Each row has a name. Each question is about the rows just above it.

[ 92  81 137 161 155 101 135 162 105 148 116 162 106 145 152 175 171 137
 190 114 101 140 124 155 122  77 151 130  87 127 155 107 125 148 161 104
  58 128 118 160 181  99 149 129  90 143 121  85] -> (32)
[ 99 144  71 176 133 132 126  94 166  87  71 101 120  94 138  93  46  85
 147  83 152 145 108 119  82 127 196 148 153 161 147 109 171 150 125  90
 196 111 145 124 132 112 165 138 184 150 171 130] -> (84)
[144  97 120 131 162 184 126  76 177 150 142 112 128 120 108 130  77 171
 175 111 137  95 133 128 148 170 129 126 153  93  86  81 158 163 116 112
 171 155  90 122  98 190 116 137 118 131 164 133] -> (18)
[ 96 147 141 115  41 119 193 139  88 151 105 177 105 148 129 150 160 143
 131 136  92 155  94 143 125 147 103 151 166 111 150 143 125  77 128 140
 105 168 126 116 143 130  90 111 165 180 104 124] -> (187)
[170 123 137 125 162 103  93 115 160 138 127 102 134 119  92  88 123 137
 193 158 203 146 123 115 135 114 113  74 142 131 117  88 107 173 193 193
 138 152 168 150 147 157 147 130 166 125 137 154] -> (155)
[104 150 104 175  75 111 133 175 120 114 150 173 100 119 139 158 159 116
 103 119 139 197 102 175  73 182 151 156 185 106 130 120 121  61  94 135
 125 170 145 129 134 120 108 108 178 136 100 111] -> (140)
[131 100 104 127 169 174 133  95 159 129 188 108 141 115 142 134  91 123
 165  90 115  82 131 117 156 157 109 117 141  48 105 100 130 129  99  98
 196 136  84 118  74 160 105 145 132 119 192 107] -> (56)
[183 151 189 130 128  80 114  82 119 148 156  60 128 138 154 103 162 133
 119 119 176 152 117 137 173 140 137 121  99 144 120 143  82 156 132 168
 123 124 129 161 122 115 146 133 134  92 114 132] -> (102)
[183 151 189 130 128  80 114  82 119 148 156  60 128 138 154 103 162 133
 119 119 176 152 117 137 173 140 137 121  99 144 120 143  82 156 132 168
 123 124 190 146 168 168 138 123 157 143 150 183] -> (39)
[ 99 105 149 136 134 121 145 137 102 139  84 184 108 137 142 146 168 142
 193 134  63 138  75 158 128  81 123 126 115 133 178 106 165 130 145 128
  76 143 145 144 181  90 151 117 102 166  99  80] -> (168)
[146 143 136  87 101 184 139  96 127 135  81 147 127 136  82 112  96 186
 132 163  85 108 134 131 111 176 125 177 146 175  94 150 192 129 123 125
 117 131 110  92 113 157 119 107  87 135  68 150] -> (81)
[144  97 120 131 162 184 126  76 177 150 142 112 128 120 108 130  77 171
 175 111 137  95 133 128 148 170 129 126 153  93  86  81 158 163 116 112
 171 155  90 122  98 190 116 137 118 131 164 121] -> (174)
Print row (18).  [144  97 120 131 162 184 126  76 177 150 142 112 128 120 108 130  77 171
 175 111 137  95 133 128 148 170 129 126 153  93  86  81 158 163 116 112
 171 155  90 122  98 190 116 137 118 131 164 133]
Print row (168).  [ 99 105 149 136 134 121 145 137 102 139  84 184 108 137 142 146 168 142
 193 134  63 138  75 158 128  81 123 126 115 133 178 106 165 130 145 128
  76 143 145 144 181  90 151 117 102 166  99  80]
[146 143 136  87 101 184 139  96 127 135  81 147 127 136  82 112  96 186
 132 163  85 108 134 131 111 176 125 177 146 175  94 150 192 129 123 125
 117 131 110  92 113 157 119 107  87 135  68 150] is in which row?  (81)

[ 98 121 125 177 136 140 135 100 137 166  88 123 104 138  89  97 102 156
 132  95 116 167 208 157 130 142  75  99 199  40]  (6)
[102 120 126 174 138 139 135 101 134 164  90 122 107 137  90  98 143 152
 133  97 114 163 201 154 132 143  75  98 196  40]  (119)
[102 120 126 174 138 139 135  90 134 164  90 122 107 137  90  98 101 152
 133  97 114 163 201 154 132 143  90  98 196  40]  (10)
[ 96 121 126 179 138 140 133  98 135 165  87 123 106 137  87  95  98 158
 132  92 114 171 170 148 128 136  86 108 175  56]  (44)
[127 127 127 131 129 129 127 129 129 129 126 128 130 127 129 126 128 128
 129 129 127 132 135 130 130 129 131 129 131 133]  (14)
[102 120 126 174 138 139 135 101 128 164  90 122 107 137  90  98 101 129
 133  97 114  75 201 154 132 143  75  98 196  40]  (11)
The row with [ 96 121 126 179 138 140 133  98 135 165  87 123 106 137  87  95  98 158
 132  92 114 171 170 148 128 136  86 108 175  56] is  (44)
Print row (11).  [102 120 126 174 138 139 135 101 128 164  90 122 107 137  90  98 101 129
 133  97 114  75 201 154 132 143  75  98 196  40]
Print row (10).  [102 120 126 174 138 139 135  90 134 164  90 122 107 137  90  98 101 152
 133  97 114 163 201 154 132 143  90  98 196  40]
The row with [127 127 127 131 129 129 127 129 129 129 126 128 130 127 129 126 128 128
 129 129 127 132 135 130 130 129 131 129 131 133] is  (14)
Print row (14).  [127 127 127 131 129 129 127 129 129 129 126 128 130 127 129 126 128 128
 129 129 127 132 135 130 130 129 131 129 131 133]
Whose row is [102 120 126 174 138 139 135 101 134 164  90 122 107 137  90  98 143 152
 133  97 114 163 201 154 132 143  75  98 196  40]?  (119)

[147 173 173 173 165 179  73 174  69 173] : (48)
[184 116 184 208 202 179  94 184  79 207] : (49)
[107 116 184 208 202 184  94 184  79 207] : (92)
Print row (48).  [147 173 173 173 165 179  73 174  69 173]
The value that (49) holds more than once:  [184]
Repeated in (48):  [173]
Print row (92).  [107 116 184 208 202 184  94 184  79 207]
Print row (49).  [184 116 184 208 202 179  94 184  79 207]

[ 83 133 161 186  72 157 171 131 138 188  93 171 141 120 187 108 182 153
 138 161 125 105 176 124 111  79  74 134 139 192  94] = (41)
[119  89 152 212  47 172 162 141 106 159  95 145 135 108 210 119 178 184
 148 157 125  99 188  79 141  92  74 137 127 181  61] = (137)
[ 83 126 155 164  59 150 165  80 113 205  71 168 159 131 188 120 172 133
 155 169 128 103 156  94 106  72  60 146 157 208  77] = (21)
[167  90 152 211  49 170 157 136 110 167  91 149 135 115 207 119 167 181
 150 161 125 103 186  80 143  92  73 136 126 182  65] = (38)
[ 71 108 154 178  59 148 141  69 118 223  57 171 157 158 187 127 197 137
 165 186 131 118 153  81 135  82  61 143 144 203  86] = (91)
Print row (137).  [119  89 152 212  47 172 162 141 106 159  95 145 135 108 210 119 178 184
 148 157 125  99 188  79 141  92  74 137 127 181  61]
Print row (21).  [ 83 126 155 164  59 150 165  80 113 205  71 168 159 131 188 120 172 133
 155 169 128 103 156  94 106  72  60 146 157 208  77]
Print row (41).  [ 83 133 161 186  72 157 171 131 138 188  93 171 141 120 187 108 182 153
 138 161 125 105 176 124 111  79  74 134 139 192  94]
Print row (38).  [167  90 152 211  49 170 157 136 110 167  91 149 135 115 207 119 167 181
 150 161 125 103 186  80 143  92  73 136 126 182  65]
The value that (91) holds more than once:  [118]

[157 141 168 151 183 141 128 148 140 128 143 145 148 129 145 130 140 139
 175 169 154 148 140 131 145 170 157 199 142 169 164 168 190 129 135 135
 137 151 171 130 153 135 137 130 146 134 142 198 129 171 157 139 149 134
 131]  (61)
[146 161 186 141 166 143 128 135 156 129 135 140 182 129 144 158 159 153
 160 191 169 155 161 135 173 153 149 181 142 185 146 154 167 130 130 147
 131 153 146 152 190 142 144 132 156 130 135 158 181 187 140 132 170 134
 136]  (133)
[140 150 167 137 154 138 128 133 147 129 133 136 164 131 139 148 149 144
 150 170 155 146 150 133 158 145 143 164 137 166 141 145 155 130 130 141
 130 145 141 144 169 137 139 131 147 130 133 149 163 168 136 131 156 132
 133]  (75)
[160 161 214 152 190 146 128 146 156 128 143 147 179 129 150 159 157 152
 181 199 174 159 159 134 171 172 162 211 147 194 164 172 196 130 134 146
 136 160 168 157 187 142 144 132 159 133 142 194 179 197 155 139 171 136
 135]  (7)
Whose row is [160 161 214 152 190 146 128 146 156 128 143 147 179 129 150 159 157 152
 181 199 174 159 159 134 171 172 162 211 147 194 164 172 196 130 134 146
 136 160 168 157 187 142 144 132 159 133 142 194 179 197 155 139 171 136
 135]?  (7)
Where do [157 141 168 151 183 141 128 148 140 128 143 145 148 129 145 130 140 139
 175 169 154 148 140 131 145 170 157 199 142 169 164 168 190 129 135 135
 137 151 171 130 153 135 137 130 146 134 142 198 129 171 157 139 149 134
 131] appear?  (61)
Print row (7).  [160 161 214 152 190 146 128 146 156 128 143 147 179 129 150 159 157 152
 181 199 174 159 159 134 171 172 162 211 147 194 164 172 196 130 134 146
 136 160 168 157 187 142 144 132 159 133 142 194 179 197 155 139 171 136
 135]

[140 124 140 148 133 121 129 122 138  98 136] : (2)
[132 113 113 113 113 139 113 113 113 113 113] : (13)
[132 108 101 156 119 130 122 149 197 113 110] : (25)
[126 129 115 115 123 134 130 208 143  74 112] : (113)
[122 118 141 126 130 131 113 152 148  92 154] : (101)
The value that (13) holds more than once:  [113]
Print row (113).  [126 129 115 115 123 134 130 208 143  74 112]
The value that (113) holds more than once:  [115]
Repeated in (2):  [140]
Where do [132 108 101 156 119 130 122 149 197 113 110] appear?  (25)
Print row (2).  [140 124 140 148 133 121 129 122 138  98 136]
Print row (25).  [132 108 101 156 119 130 122 149 197 113 110]

[145 111  91 141 103  47 121 187  28 116 120  98  77] -> (160)
[133 110 138 130 123 150 126 134 187 146 187 126  98] -> (183)
[115 135 137 128 136 147 117  90 140  60 127 119 131] -> (97)
[153 134 119 119 144 110 119 112  47 198 115 130 148] -> (134)
[136 152 153 117 164 128 125 183 116 105 121 134 121] -> (103)
[115 150 198 138 158  89 117 229 171 129  86 150 100] -> (94)
[132 193 112 110 159 216 107 156 156 112 133 121 200] -> (105)
[150 167 145 122 165 140 138 129 129  98 137 117 164] -> (164)
[136 134 119 119 144 110 119 112  47 198 115 130 148] -> (159)
Print row (105).  [132 193 112 110 159 216 107 156 156 112 133 121 200]
Print row (94).  [115 150 198 138 158  89 117 229 171 129  86 150 100]

[128 134 142 122 147 127 134 145 182 116 130 104 127 148 141 131 135 110
 152 120 103 121 133 146 147 139 120 130 125 115 141 137 134 193 125 140
 138 134 142 150 147 140 113 165 110 144 118 138 122 126]  (110)
[128 132 150 121 176 130 136 138 171 115 130 103 128 150 160 127 141 110
 154 120 102 121 133 138 146 141 121 122 126 116 141 141 134 141 149 141
 142 134 144 159 145 139 111 157 115 138 117 155 119 119]  (117)
[127 135 159 119 138 128 134 157 188 114 133 104 129 148 134 129 131 111
 150 118 103 123 138 148 154 138 124 116 124 115 139 137 133 211 117 154
 146 138 143 136 146 140 112 170 115 141 118 132 122 115]  (128)
[126 133 148 117 149 129 142 140 177 117 130 104 127 154 140 133 150 110
 165 125  99 122 136 141 145 142 120 118 123 117 141 143 133 188 133 136
 147 134 151 142 145 139 111 163 109 133 119 147 123 114]  (142)
[127 134 139 121 142 130 137 135 168 117 130 102 127 150 135 129 141 109
 158 124 102 122 135 135 145 141 121 130 123 116 139 116 134 161 121 127
 141 133 144 144 146 140 113 155 109 127 119 136 120 127]  (141)
[126 133 109 126 141 131 133 154 160 114 142 104 130 148 136 114 132 109
 151 124 119 123 149 132 169 140 129 141 124 118 140 137 134 142 117 155
 162 145 142 150 153 140 113 147 130 200 119 132 117 139]  (8)
Whose row is [126 133 109 126 141 131 133 154 160 114 142 104 130 148 136 114 132 109
 151 124 119 123 149 132 169 140 129 141 124 118 140 137 134 142 117 155
 162 145 142 150 153 140 113 147 130 200 119 132 117 139]?  (8)
Whose row is [127 134 139 121 142 130 137 135 168 117 130 102 127 150 135 129 141 109
 158 124 102 122 135 135 145 141 121 130 123 116 139 116 134 161 121 127
 141 133 144 144 146 140 113 155 109 127 119 136 120 127]?  (141)
Whose row is [128 132 150 121 176 130 136 138 171 115 130 103 128 150 160 127 141 110
 154 120 102 121 133 138 146 141 121 122 126 116 141 141 134 141 149 141
 142 134 144 159 145 139 111 157 115 138 117 155 119 119]?  (117)
Where do [126 133 148 117 149 129 142 140 177 117 130 104 127 154 140 133 150 110
 165 125  99 122 136 141 145 142 120 118 123 117 141 143 133 188 133 136
 147 134 151 142 145 139 111 163 109 133 119 147 123 114] appear?  (142)
The row with [127 135 159 119 138 128 134 157 188 114 133 104 129 148 134 129 131 111
 150 118 103 123 138 148 154 138 124 116 124 115 139 137 133 211 117 154
 146 138 143 136 146 140 112 170 115 141 118 132 122 115] is  (128)

[195 206  90 140 100 141] -> (85)
[117  73 102  41  81  77] -> (125)
[ 81 109 164 164 132  42] -> (167)
[129 187 155  65  65 121] -> (93)
[ 81 109 164 126 132  88] -> (36)
[ 35 102 167 199  99 105] -> (163)
[ 35 102 167 199  99 145] -> (131)
Print row (93).  [129 187 155  65  65 121]
The value that (167) holds more than once:  [164]

[101 119 135 144 153 110 115 106  94  36] -> (34)
[132 122  86 112 187  66 151 115 115 166] -> (207)
[200 145 145  73 122  89 105 110 150 153] -> (135)
[ 93 154 165 178 125 104  64 173  93  93] -> (120)
[ 92 169 102 221 134 136 118 133 138 128] -> (106)
[128 143 141 165 120 121 178 182  58 110] -> (53)
[166  72 153  57 143 117  96 130 156 128] -> (95)
[108  74 124  89  89 157 187  86 130 122] -> (99)
[163 157 146  67 132 106  60  96 137 113] -> (77)
[105  73 106  85 140 176 127 144 149 186] -> (199)
[ 63  88  97 104 150 150 162 140  75 140] -> (22)
Repeated in (207):  [115]
Repeated in (120):  [93]
Print row (95).  [166  72 153  57 143 117  96 130 156 128]
Print row (135).  [200 145 145  73 122  89 105 110 150 153]
Print row (199).  [105  73 106  85 140 176 127 144 149 186]

[125 157 131 135 111] : (143)
[158 213 169 134 153] : (121)
[107 140 136 121 136] : (71)
[124 127 136 113 134] : (156)
[136 136 136  98 136] : (82)
[141 213 169 134 153] : (46)
[121 126 123  75 118] : (104)
[169 161 176 150 136] : (5)
Which value appears more than once in (71)?  [136]
Print row (5).  [169 161 176 150 136]
Print row (143).  [125 157 131 135 111]
Print row (71).  [107 140 136 121 136]
Repeated in (82):  [136]

